Below is a small trained network, with its code and all its weights. Each question gives an input and a class and asks what happens when units are switched off, that is, made to give their printed mean instead of their output.

import numpy as np


def w(rows, s, z=0):
    codes = np.array(rows[::2]) - 128.0
    scale = np.full(codes.shape[1], s)
    scale[-1] = z or s
    return codes * scale


def f(y):
    return y / 2 * (1 + np.tanh(0.7978845608 * (y + 0.044715 * y**3)))


def log_softmax(a):
    a = a - a.max(-1, keepdims=True)
    return a - np.log(np.exp(a).sum(-1, keepdims=True))


def net(x, mask):
    res = np.array(x, float).reshape(1, 6) / 4 @ E
    y = f(res @ A[0][:, :-1].T + A[0][:, -1])
    res = res + np.where(mask, y, B[0][:, -1]) @ B[0][:, :-1]
    return log_softmax(res[-1] @ U[:, :-1].T + U[:, -1])


A, B = {}, {}
E = w([
[85,147,128,143,102,143,94,138],'x0',
[145,102,173,100,132,118,200,102],'x1',
[65,146,198,131,90,162,106,154],'x2',
[133,255,141,180,152,83,194,185],'x3',
[188,180,90,67,42,189,163,194],'x4',
[84,117,165,162,99,153,120,159],'x5',
],0.0099)
A[0] = w([
[80,133,165,131,195,21,95,124,95],'N0',
[94,127,135,126,212,79,128,92,86],'N1',
[101,168,60,70,121,110,102,179,215],'N2',
[132,108,101,142,121,65,206,62,227],'N3',
[109,202,121,182,146,86,171,176,87],'N4',
[141,203,142,164,181,103,169,169,22],'N5',
[152,181,135,140,143,111,184,147,8],'N6',
[146,158,137,165,175,104,123,210,54],'N7',
[196,119,138,111,94,161,170,188,98],'N8',
[217,147,163,183,128,120,134,151,12],'N9',
[116,169,136,109,169,111,166,174,68],'N10',
[50,67,150,137,202,63,133,78,67],'N11',
[123,104,204,89,121,125,203,91,145],'N12',
[131,182,178,78,136,69,254,78,165],'N13',
[131,92,151,151,107,107,197,146,89],'N14',
[90,125,118,168,153,139,141,42,5],'N15',
[123,137,97,62,78,98,176,198,193],'N16',
[142,95,140,171,83,41,144,169,10],'N17',
[165,74,140,96,144,194,69,108,94],'N18',
[191,100,97,137,184,100,124,117,240],'N19',
],0.0089,0.0033)
B[0] = w([
[145,165,255,149,74,73,152,215,219],'N0',
[188,162,185,160,100,72,171,134,194],'N1',
[168,123,195,209,46,173,111,152,205],'N2',
[124,111,168,155,153,154,49,169,204],'N3',
[34,100,118,80,164,229,168,123,253],'N4',
[61,58,66,24,118,144,164,92,230],'N5',
[116,169,112,106,166,76,200,83,191],'N6',
[75,82,96,115,122,140,124,40,189],'N7',
[170,190,145,200,92,69,151,186,213],'N8',
[102,152,141,135,133,58,162,128,154],'N9',
[112,106,86,72,175,177,72,88,181],'N10',
[137,152,150,84,85,67,142,189,242],'N11',
[135,159,232,170,170,213,104,91,190],'N12',
[79,150,98,161,130,189,88,91,251],'N13',
[128,132,125,140,128,125,108,39,153],'N14',
[97,177,88,86,115,107,140,234,158],'N15',
[215,160,137,166,78,127,66,238,235],'N16',
[138,148,155,145,119,72,176,141,127],'N17',
[70,67,83,75,192,148,166,75,193],'N18',
[115,122,185,132,149,142,62,73,202],'N19',
],0.0068,0.0077)
U = w([
[237,230,218,196,81,37,169,229,138],'0',
[134,177,195,254,191,217,55,100,196],'1',
[51,65,43,18,226,212,167,50,4],'2',
],0.0041,0.0033)

Each question gives the input, the list of numbers given to net, and the class t.
The units are the neurons (one row each of A and B). Each row of codes is followed by its name. A weight is (code - 128) times the scale printed after its matrix; where a second scale follows, it is the last column's (A, B and U).
mask holds one flag per neuron, in row order. A switched-off neuron (its flag False) gives its mean, the last column of its row in B, instead of its output. The means were averaged over made-up inputs and are rounded, as every weight is.
A unit's drop is (log p(t) with every unit on - log p(t) with that unit switched off) / (log p(t) with every unit on - log p(t) with every unit switched off).
The circuit of an input: a set's keep is (log p(t) with only the set's units on - log p(t) with every unit switched off) / (log p(t) with every unit on - log p(t) with every unit switched off). Starting from the 12 units with the biggest drops (on a tie, the unit counted first), units are removed one at a time, each time the one whose removal leaves the highest keep (on an exact tie, the one counted first), for as long as the keep stays at least 0.8.
units of the circuit, in order: the units of the circuit, biggest drop first
top k neurons: the k neurons with the biggest drops, biggest first
drop of u: that unit's drop, to one decimal
input [0,-2,-8,-5,8,-2], class 0: top neuron => (N8)
input [8,-5,-3,6,-1,-4], class 2: units of the circuit, in order => (N5 N4)
input [1,-3,-5,-2,-3,1], class 0: units of the circuit, in order => (N4 N13)
input [-5,4,4,-3,-6,-4], class 0: units of the circuit, in order => (N11 N0)
input [0,5,7,8,-7,-3], class 2: top 4 neurons => (N5 N4 N16 N10)
input [0,8,-1,4,4,6], class 1: units of the circuit, in order => (N13 N12)
input [0,-6,-8,7,-8,4], class 0: top 2 neurons => (N0 N1)
input [-4,3,-4,4,2,-5], class 2: top 3 neurons => (N5 N0 N6)
input [8,-2,-7,3,2,8], class 2: units of the circuit, in order => (N0 N8)
input [-4,5,0,5,1,0], class 1: top 2 neurons => (N12 N18)
input [-6,8,3,-4,-8,7], class 0: top 2 neurons => (N11 N0)
input [-4,5,-8,8,-2,-3], class 2: drop of N1 => 0.0
input [2,2,-7,0,-4,4], class 0: drop of N1 => 0.1
input [-4,2,-4,-6,8,8], class 0: units of the circuit, in order => (N8)
input [0,5,6,3,1,-7], class 1: drop of N13 => 0.2
input [-8,0,3,4,-1,-2], class 2: drop of N5 => 0.2
